Here is a tiny trained network, its code and every weight. The questions are about switching its units off for an input and a class, where a switched-off unit gives its printed mean instead of its output.

import numpy as np


def w(rows, s, z=0):
    codes = np.array(rows[::2]) - 128.0
    scale = np.full(codes.shape[1], s)
    scale[-1] = z or s
    return codes * scale


def norm(h):
    return h / np.sqrt((h * h).mean(-1, keepdims=True) + 1e-5)


def f(y):
    return y / 2 * (1 + np.tanh(0.7978845608 * (y + 0.044715 * y**3)))


def log_softmax(a):
    a = a - a.max(-1, keepdims=True)
    return a - np.log(np.exp(a).sum(-1, keepdims=True))


def net(x, mask):
    res = np.array(x, float).reshape(1, 4) / 4 @ E
    u = 0
    for l in range(3):
        y = f(norm(res) @ A[l][:, :-1].T + A[l][:, -1])
        res = res + np.where(mask[u : u + 7], y, B[l][:, -1]) @ B[l][:, :-1]
        u += 7
    return log_softmax(norm(res)[-1] @ U[:, :-1].T + U[:, -1])


A, B = {}, {}
E = w([
[236,146,255],'x0',
[117,103,43],'x1',
[214,51,153],'x2',
[129,174,240],'x3',
],0.0064)
A[0] = w([
[140,194,219,141],'0.n1',
[247,127,134,51],'0.n2',
[218,109,141,22],'0.n3',
[115,71,59,203],'0.n4',
[174,97,133,1],'0.n5',
[254,142,248,183],'0.n6',
[198,223,73,219],'0.n7',
],0.008,0.0033)
B[0] = w([
[128,118,59,187],'0.n1',
[104,166,106,155],'0.n2',
[94,86,112,141],'0.n3',
[195,95,114,174],'0.n4',
[11,51,113,120],'0.n5',
[163,138,104,255],'0.n6',
[155,85,254,160],'0.n7',
],0.0086,0.0074)
A[1] = w([
[157,188,92,158],'1.n1',
[219,175,153,220],'1.n2',
[200,218,227,188],'1.n3',
[179,26,149,101],'1.n4',
[154,121,175,146],'1.n5',
[115,248,117,125],'1.n6',
[161,104,142,3],'1.n7',
],0.011,0.0024)
B[1] = w([
[156,59,255,164],'1.n1',
[142,45,23,242],'1.n2',
[202,64,29,254],'1.n3',
[160,192,148,203],'1.n4',
[68,76,48,154],'1.n5',
[119,211,104,180],'1.n6',
[64,105,162,133],'1.n7',
],0.0067,0.0074)
A[2] = w([
[132,106,191,73],'2.n1',
[118,217,58,220],'2.n2',
[67,58,230,29],'2.n3',
[201,101,22,251],'2.n4',
[130,159,135,59],'2.n5',
[50,99,74,98],'2.n6',
[184,137,255,221],'2.n7',
],0.0083,0.003)
B[2] = w([
[134,207,140,117],'2.n1',
[255,189,156,159],'2.n2',
[111,186,191,118],'2.n3',
[212,66,119,254],'2.n4',
[107,192,188,120],'2.n5',
[176,130,139,131],'2.n6',
[155,96,46,126],'2.n7',
],0.0076,0.013)
U = w([
[189,22,161,252],'0',
[17,143,250,4],'1',
],0.013,0.0033)

Each question gives the input, the list of numbers given to net, and the class t.
The units are the neurons (one row each of A and B). Each row of codes is followed by its name. A weight is (code - 128) times the scale printed after its matrix; where a second scale follows, it is the last column's (A, B and U).
mask holds one flag per neuron, layer by layer. A switched-off neuron (its flag False) gives its mean, the last column of its row in B, instead of its output. The means were averaged over made-up inputs and are rounded, as every weight is.
A unit's drop is (log p(t) with every unit on - log p(t) with that unit switched off) / (log p(t) with every unit on - log p(t) with every unit switched off).
The circuit of an input: a set's keep is (log p(t) with only the set's units on - log p(t) with every unit switched off) / (log p(t) with every unit on - log p(t) with every unit switched off). Starting from the 12 units with the biggest drops (on a tie, the unit counted first), units are removed one at a time, each time the one whose removal leaves the highest keep (on an exact tie, the one counted first), for as long as the keep stays at least 0.8.
circuit, biggest first: the units of the circuit, biggest drop first
most important unit: the unit with the biggest drop
k most important neurons: the k neurons with the biggest drops, biggest first
drop when u is switched off: that unit's drop, to one decimal
input [-8,-4,-6,1], class 1: circuit, biggest first -> (1.n3, 2.n4, 1.n2)
input [-7,-7,-2,6], class 1: circuit, biggest first -> (2.n4, 1.n2)
input [-7,-6,-3,7], class 1: most important unit -> 2.n4
input [-4,0,-3,3], class 1: circuit, biggest first -> (1.n3, 2.n4, 1.n2)
input [-5,-7,-8,-3], class 1: 3 most important neurons -> (1.n3, 2.n4, 1.n2)
input [-8,-2,-3,6], class 1: 2 most important neurons -> (1.n3, 2.n4)
input [-3,7,-2,6], class 1: 2 most important neurons -> (1.n3, 1.n2)
input [-8,-3,-8,3], class 1: 2 most important neurons -> (1.n3, 2.n4)
input [-1,3,-7,4], class 1: 2 most important neurons -> (2.n4, 1.n2)
input [-2,4,-6,0], class 1: drop when 0.n3 is switched off -> 0.1
input [-8,-4,-7,4], class 1: drop when 2.n4 is switched off -> 0.1
